Here is a tiny trained network, its code and every weight. The questions are about switching its units off for an input and a target symbol, where a switched-off unit gives its printed mean instead of its output.

import numpy as np


def w(rows, s, z=0):
    codes = np.array(rows[::2]) - 128.0
    scale = np.full(codes.shape[1], s)
    scale[-1] = z or s
    return codes * scale


def norm(h):
    return h / np.sqrt((h * h).mean(-1, keepdims=True) + 1e-5)


def f(y):
    return y / 2 * (1 + np.tanh(0.7978845608 * (y + 0.044715 * y**3)))


def softmax(a):
    e = np.exp(a - a.max(-1, keepdims=True))
    return e / e.sum(-1, keepdims=True)


def log_softmax(a):
    a = a - a.max(-1, keepdims=True)
    return a - np.log(np.exp(a).sum(-1, keepdims=True))


def net(x, mask):
    ids = ['ΞΣαβδεζηθλμπτφψω'.index(c) for c in x.split()]
    T = len(ids)
    res = E[ids] + P[:T]
    r = norm(res)
    for j in range(3):
        rows = slice(3 * j, 3 * j + 3)
        q, k, v = (r @ M[0][rows].T for M in (Q, K, V))
        z = softmax(np.where(np.tri(T) > 0, q @ k.T / 3**0.5, -1e9)) @ v
        o = O[0][rows]
        res = res + np.where(mask[j], z, o[:, -1]) @ o[:, :-1]
    y = f(norm(res) @ A[0][:, :-1].T + A[0][:, -1])
    res = res + np.where(mask[3:19], y, B[0][:, -1]) @ B[0][:, :-1]
    return log_softmax(norm(res)[-1] @ U[:, :-1].T + U[:, -1])


Q, K, V, O, A, B = {}, {}, {}, {}, {}, {}
E = w([
[165,72,193,116,151,134,138,104,114,163,206],'Ξ',
[177,202,118,103,172,138,133,115,91,111,160],'Σ',
[120,97,135,166,146,147,103,29,161,114,162],'α',
[222,129,188,113,102,75,123,63,87,147,10],'β',
[106,169,80,195,145,103,150,176,106,162,96],'δ',
[139,128,94,121,145,211,138,143,120,76,103],'ε',
[112,113,77,120,61,134,198,142,118,156,128],'ζ',
[161,141,118,213,93,178,102,113,94,105,131],'η',
[121,174,169,148,149,209,105,126,127,107,111],'θ',
[89,150,95,157,114,168,104,41,172,132,122],'λ',
[102,179,192,124,59,138,148,90,121,151,146],'μ',
[75,93,102,73,121,96,113,134,125,173,163],'π',
[123,117,193,104,119,106,128,194,65,142,160],'τ',
[97,110,105,146,108,98,47,146,69,81,141],'φ',
[142,101,108,109,124,173,75,70,142,177,184],'ψ',
[93,132,206,178,146,91,180,129,112,78,116],'ω',
],0.011)
P = w([
[255,94,161,73,106,67,92,146,189,145,10],'0',
[204,129,169,84,103,91,85,149,237,112,94],'1',
[194,97,163,88,128,99,99,88,111,138,31],'2',
[158,140,163,112,121,112,95,142,227,93,143],'3',
[148,104,147,114,145,123,100,72,81,129,69],'4',
[121,147,150,127,127,129,105,133,196,86,167],'5',
[118,112,141,121,146,144,110,69,66,133,87],'6',
[100,158,143,138,123,140,110,133,173,93,187],'7',
[92,121,140,132,146,160,118,68,54,140,109],'8',
[74,166,140,143,121,153,112,141,170,98,213],'9',
[55,121,136,138,153,179,126,76,58,144,143],'10',
[51,173,133,142,126,168,122,166,186,117,230],'11',
[30,120,127,149,159,193,138,97,75,152,177],'12',
],0.0061)
Q[0] = w([
[163,48,144,77,60,144,132,161,216,84,54],'H1',
[190,136,139,47,121,249,151,121,76,49,83],'H1',
[145,195,128,115,151,179,129,160,149,65,193],'H1',
[102,154,110,188,140,159,111,168,170,119,200],'H2',
[176,84,99,125,69,91,120,133,181,117,87],'H2',
[152,134,156,108,105,108,143,177,209,104,145],'H2',
[113,136,131,161,136,228,135,138,81,83,173],'H3',
[210,215,116,104,196,147,131,106,112,93,125],'H3',
[118,74,136,154,116,171,141,106,74,154,70],'H3',
],0.014)
K[0] = w([
[208,119,146,100,100,67,93,161,224,128,66],'H1',
[151,69,116,100,142,145,122,107,127,3,5],'H1',
[112,122,112,146,127,158,131,170,190,14,158],'H1',
[91,150,133,154,123,155,153,171,151,106,217],'H2',
[188,110,160,110,104,88,135,160,185,122,78],'H2',
[155,149,107,124,113,102,94,158,215,99,162],'H2',
[87,167,109,150,135,157,144,117,76,103,208],'H3',
[205,200,115,95,97,73,113,123,111,69,132],'H3',
[120,97,129,122,151,141,139,79,49,160,72],'H3',
],0.015)
V[0] = w([
[65,90,103,59,104,176,202,140,106,159,191],'H1',
[85,121,147,142,88,134,143,136,178,181,71],'H1',
[174,222,112,50,147,79,113,102,160,148,112],'H1',
[107,193,213,182,109,129,195,122,121,158,213],'H2',
[209,107,44,207,58,103,214,51,92,120,152],'H2',
[109,105,93,127,219,200,207,184,188,166,122],'H2',
[1,249,92,105,136,91,135,123,135,129,85],'H3',
[188,102,113,140,101,87,152,233,101,124,109],'H3',
[125,71,161,132,148,96,198,112,165,14,43],'H3',
],0.0079)
O[0] = w([
[122,149,166,109,57,121,81,151,167,44,108,4],'H1',
[154,129,154,114,181,109,94,167,110,134,120,71],'H1',
[112,76,154,148,106,123,163,147,29,94,124,148],'H1',
[150,85,55,112,133,164,82,132,66,177,55,136],'H2',
[169,134,103,106,86,155,153,253,154,104,194,66],'H2',
[133,154,87,127,101,96,123,108,33,104,140,43],'H2',
[184,56,159,93,171,135,147,106,126,131,191,98],'H3',
[108,128,103,127,119,213,136,56,141,112,132,34],'H3',
[110,137,94,65,67,156,37,139,120,158,154,97],'H3',
],0.0049,0.0043)
A[0] = w([
[123,102,21,70,34,89,201,149,153,164,111,51],'N1',
[180,75,139,10,155,36,154,112,133,93,183,177],'N2',
[76,22,88,158,10,112,191,114,111,130,139,112],'N3',
[108,121,137,75,100,2,125,154,136,171,184,91],'N4',
[160,158,198,111,115,153,121,111,130,137,129,150],'N5',
[196,37,149,120,164,131,105,163,141,93,56,27],'N6',
[113,137,93,178,136,128,149,166,88,150,86,120],'N7',
[54,196,109,170,141,137,108,191,134,157,110,156],'N8',
[169,162,120,126,184,183,100,98,45,60,184,80],'N9',
[86,104,95,92,116,161,72,128,119,175,163,128],'N10',
[130,130,140,120,179,137,167,119,182,110,158,143],'N11',
[218,164,137,44,124,206,74,113,158,28,100,2],'N12',
[138,183,121,220,104,98,176,143,144,92,72,166],'N13',
[143,178,159,120,85,97,98,75,101,84,201,59],'N14',
[91,198,50,109,159,178,113,147,55,146,160,66],'N15',
[154,186,139,182,131,237,71,114,133,99,54,106],'N16',
],0.0086,0.0028)
B[0] = w([
[55,46,225,173,129,80,156,158,46,164,195,133],'N1',
[182,113,129,99,106,54,174,205,57,79,164,169],'N2',
[87,84,165,163,104,109,120,166,97,181,239,160],'N3',
[124,149,124,75,101,107,66,71,181,128,142,156],'N4',
[106,106,68,162,174,148,121,118,147,81,129,182],'N5',
[173,132,146,175,37,155,177,83,126,151,72,134],'N6',
[123,126,81,110,117,80,107,137,169,100,117,170],'N7',
[168,110,90,134,106,160,174,94,155,178,141,179],'N8',
[171,112,83,160,216,200,145,26,206,135,167,254],'N9',
[122,122,155,59,149,126,163,198,63,121,86,154],'N10',
[86,122,142,107,94,138,159,172,111,99,103,179],'N11',
[64,9,67,103,62,145,61,76,118,79,100,171],'N12',
[138,95,84,130,154,102,91,205,94,147,99,171],'N13',
[104,196,81,153,108,134,182,147,63,151,88,160],'N14',
[86,133,130,208,190,140,41,144,187,94,86,205],'N15',
[164,185,167,145,110,148,103,153,117,82,213,227],'N16',
],0.011,0.0056)
U = w([
[86,81,165,104,181,56,70,8,79,170,74,58],'Ξ',
[198,72,79,123,208,120,249,129,89,92,163,124],'Σ',
[84,148,155,227,144,67,148,138,89,39,64,4],'α',
[202,84,177,182,52,151,165,92,126,149,42,206],'β',
[93,91,69,201,163,53,75,183,151,165,31,91],'δ',
[90,49,73,110,58,185,57,93,96,40,124,187],'ε',
[70,39,151,197,109,106,127,119,95,200,214,195],'ζ',
[204,168,86,160,76,161,94,227,135,158,182,47],'η',
[152,211,254,171,150,155,64,83,96,98,173,33],'θ',
[107,118,159,82,130,159,139,154,148,148,118,230],'λ',
[147,102,117,46,83,119,90,68,223,224,153,121],'μ',
[169,127,148,74,94,18,112,106,158,60,151,251],'π',
[65,225,47,119,112,123,180,90,80,170,138,146],'τ',
[35,131,195,130,141,142,182,152,246,82,105,119],'φ',
[128,113,110,84,103,200,195,175,192,181,145,26],'ψ',
[131,112,155,34,185,201,69,182,77,149,86,183],'ω',
],0.0058,0.0015)

Each question gives the input, a string of symbols that net reads in full, and the target symbol t.
The units are the heads (3 rows each of Q, K, V and O) and the neurons (one row each of A and B). Each row of codes is followed by its name. A weight is (code - 128) times the scale printed after its matrix; where a second scale follows, it is the last column's (O, A, B and U).
mask holds one flag per unit, heads first, then neurons. A switched-off unit (its flag False) gives its mean, the last column of its rows in O or B, instead of its output. The means were averaged over made-up inputs and are rounded, as every weight is.
A unit's drop is (log p(t) with every unit on - log p(t) with that unit switched off) / (log p(t) with every unit on - log p(t) with every unit switched off).
The circuit of an input: a set's keep is (log p(t) with only the set's units on - log p(t) with every unit switched off) / (log p(t) with every unit on - log p(t) with every unit switched off). Starting from the 12 units with the biggest drops (on a tie, the unit counted first), units are removed one at a time, each time the one whose removal leaves the highest keep (on an exact tie, the one counted first), for as long as the keep stays at least 0.8.
circuit, biggest first: the units of the circuit, biggest drop first
most important unit: the unit with the biggest drop
k most important neurons: the k neurons with the biggest drops, biggest first
which heads matter: for each layer, one digit per head in row order, 1 if its drop is at least 0.15 and else 0, layers parted by /
input ζ π ε μ, target α: which heads matter	100
input Σ ζ ψ α λ α Σ μ ζ φ ζ Ξ, target φ: most important unit	H3
input Σ λ α π π θ ψ ε λ, target δ: circuit, biggest first	(H3; N13; N9)
input ψ θ μ φ π θ τ δ Ξ, target θ: circuit, biggest first	(H3; H1; H2; N16)
input Σ η Σ Σ ω λ φ φ, target π: circuit, biggest first	(H3; N4; N2)
input ω ω Σ β ε ω ω, target τ: which heads matter	011
input Σ Σ ε Σ β ω ε η, target η: circuit, biggest first	(N16; H3; N13; N8)
input θ η ε μ φ, target τ: which heads matter	010
input η ζ θ, target θ: 2 most important neurons	(N16; N9)
input θ η ε τ ψ, target τ: circuit, biggest first	(H2; N14)
input Σ θ β Σ Σ θ ω θ π δ δ τ, target Σ: circuit, biggest first	(H3; N2)
input Σ ω μ, target ζ: circuit, biggest first	(H1; N3)
input ε ψ β δ θ ε α τ Σ μ ω Σ Ξ, target ω: circuit, biggest first	(H2; N10; H1)
input Σ Σ ψ ε Σ Σ β Σ δ ε ε Σ τ, target τ: circuit, biggest first	(H1; N14; H2)
input ψ θ θ δ β α Σ φ λ, target ζ: most important unit	H1
input φ α ε δ ε Σ ε ε π, target π: circuit, biggest first	(N4; H3; N2)
input ψ ω Ξ ω Ξ, target η: which heads matter	001
input Ξ Σ ω, target η: circuit, biggest first	(H3; N16; N8; N13)
input π τ φ ω, target θ: circuit, biggest first	(H3; H2; N16; N12)
input ψ η δ ζ ψ θ λ ε μ, target π: most important unit	H3
input δ φ ω ψ, target φ: which heads matter	011
input Σ Σ ε λ ε τ, target π: which heads matter	000
input α ζ η μ Σ β ψ, target ζ: which heads matter	101
input φ Σ η Σ Σ ζ α Σ π μ Σ δ λ, target ζ: which heads matter	101
input ε Σ ω α, target ζ: which heads matter	100
input π Ξ ω α δ Σ α α Σ τ α Ξ, target θ: circuit, biggest first	(H1; H2; H3; N16)
input ε ε φ ζ θ θ Σ η β ε ω φ ψ, target ω: most important unit	N10
input τ α η ζ Σ ε θ α φ, target Ξ: which heads matter	011
input Σ Σ η Ξ Ξ φ, target η: 3 most important neurons	(N8; N16; N9)
input α ω α φ ζ Σ μ, target ε: circuit, biggest first	(H1; H2; N12)
